Here is a tiny trained network, its code and every weight. The questions are about switching its units off for an input and a class, where a switched-off unit gives its printed mean instead of its output.

import numpy as np


def w(rows, s, z=0):
    codes = np.array(rows[::2]) - 128.0
    scale = np.full(codes.shape[1], s)
    scale[-1] = z or s
    return codes * scale


def f(y):
    return np.maximum(y, 0)


def log_softmax(a):
    a = a - a.max(-1, keepdims=True)
    return a - np.log(np.exp(a).sum(-1, keepdims=True))


def net(x, mask):
    res = np.array(x, float).reshape(1, 7) / 4 @ E
    y = f(res @ A[0][:, :-1].T + A[0][:, -1])
    res = res + np.where(mask, y, B[0][:, -1]) @ B[0][:, :-1]
    return log_softmax(res[-1] @ U[:, :-1].T + U[:, -1])


A, B = {}, {}
E = w([
[130,113,158,115,148],'x0',
[179,192,156,110,119],'x1',
[48,37,129,105,216],'x2',
[142,144,13,164,38],'x3',
[133,121,126,126,121],'x4',
[2,185,231,51,54],'x5',
[69,179,95,132,149],'x6',
],0.0071)
A[0] = w([
[219,181,132,195,126,136],'N1',
[173,107,100,120,58,117],'N2',
[255,153,121,87,100,11],'N3',
[148,193,164,98,67,98],'N4',
[217,130,125,143,96,125],'N5',
[160,187,161,74,74,138],'N6',
[62,71,185,149,40,3],'N7',
[181,154,141,122,170,166],'N8',
[147,184,117,145,173,114],'N9',
[122,229,165,140,123,23],'N10',
[75,167,105,143,155,87],'N11',
[24,127,160,129,66,98],'N12',
[181,117,133,97,138,9],'N13',
],0.0093,0.0028)
B[0] = w([
[119,152,154,165,35,237],'N1',
[94,75,138,108,65,199],'N2',
[107,174,91,111,119,212],'N3',
[223,1,153,45,183,231],'N4',
[134,169,133,182,126,216],'N5',
[229,122,138,25,181,235],'N6',
[27,142,242,181,128,196],'N7',
[132,158,186,191,89,184],'N8',
[66,178,153,183,65,166],'N9',
[122,90,76,47,160,202],'N10',
[132,98,181,122,193,171],'N11',
[97,197,194,154,77,254],'N12',
[66,97,182,92,49,145],'N13',
],0.0069,0.0059)
U = w([
[63,127,178,254,129,254],'0',
[99,182,185,151,92,35],'1',
[129,76,83,72,177,175],'2',
],0.0093,0.00077)

Each question gives the input, the list of numbers given to net, and the class t.
The units are the neurons (one row each of A and B). Each row of codes is followed by its name. A weight is (code - 128) times the scale printed after its matrix; where a second scale follows, it is the last column's (A, B and U).
mask holds one flag per neuron, in row order. A switched-off neuron (its flag False) gives its mean, the last column of its row in B, instead of its output. The means were averaged over made-up inputs and are rounded, as every weight is.
A unit's drop is (log p(t) with every unit on - log p(t) with that unit switched off) / (log p(t) with every unit on - log p(t) with every unit switched off).
The circuit of an input: a set's keep is (log p(t) with only the set's units on - log p(t) with every unit switched off) / (log p(t) with every unit on - log p(t) with every unit switched off). Starting from the 12 units with the biggest drops (on a tie, the unit counted first), units are removed one at a time, each time the one whose removal leaves the highest keep (on an exact tie, the one counted first), for as long as the keep stays at least 0.8.
units of the circuit, in order: the units of the circuit, biggest drop first
most important unit: the unit with the biggest drop
top k neurons: the k neurons with the biggest drops, biggest first
drop of u: that unit's drop, to one decimal
input [6,3,4,8,0,-6,-5], class 0: top 3 neurons : N6, N4, N5
input [-3,5,2,3,-2,-6,-3], class 0: most important unit : N6
input [7,-6,8,5,7,2,-7], class 0: top 4 neurons : N7, N6, N4, N10
input [3,8,7,-6,4,-7,7], class 0: units of the circuit, in order : N8, N6
input [-4,3,-7,3,-6,8,5], class 2: units of the circuit, in order : N4, N10
input [-1,4,-4,5,-8,4,-7], class 2: units of the circuit, in order : N4, N6
input [0,1,-7,-6,6,3,4], class 2: top 3 neurons : N4, N10, N6
input [8,3,-5,-5,-2,8,-8], class 2: top 3 neurons : N4, N6, N10
input [-4,6,5,3,-6,-5,-7], class 0: units of the circuit, in order : N6, N4
input [3,6,0,-6,1,4,6], class 2: units of the circuit, in order : N10, N4, N6
input [5,5,-2,-5,-5,5,-8], class 2: units of the circuit, in order : N4, N6
input [-7,8,-1,0,-6,6,0], class 2: units of the circuit, in order : N4, N10
input [7,7,-2,5,7,8,4], class 2: units of the circuit, in order : N4, N6
input [6,6,-7,6,-4,3,-5], class 2: units of the circuit, in order : N4, N6
input [-3,4,8,-5,7,-7,-2], class 0: drop of N6 : 0.7
input [6,6,-5,2,-1,3,4], class 2: drop of N10 : 0.1
input [6,1,-5,-1,-1,5,4], class 2: drop of N4 : 0.3
input [-6,7,-4,2,-2,8,-8], class 2: drop of N6 : 0.3
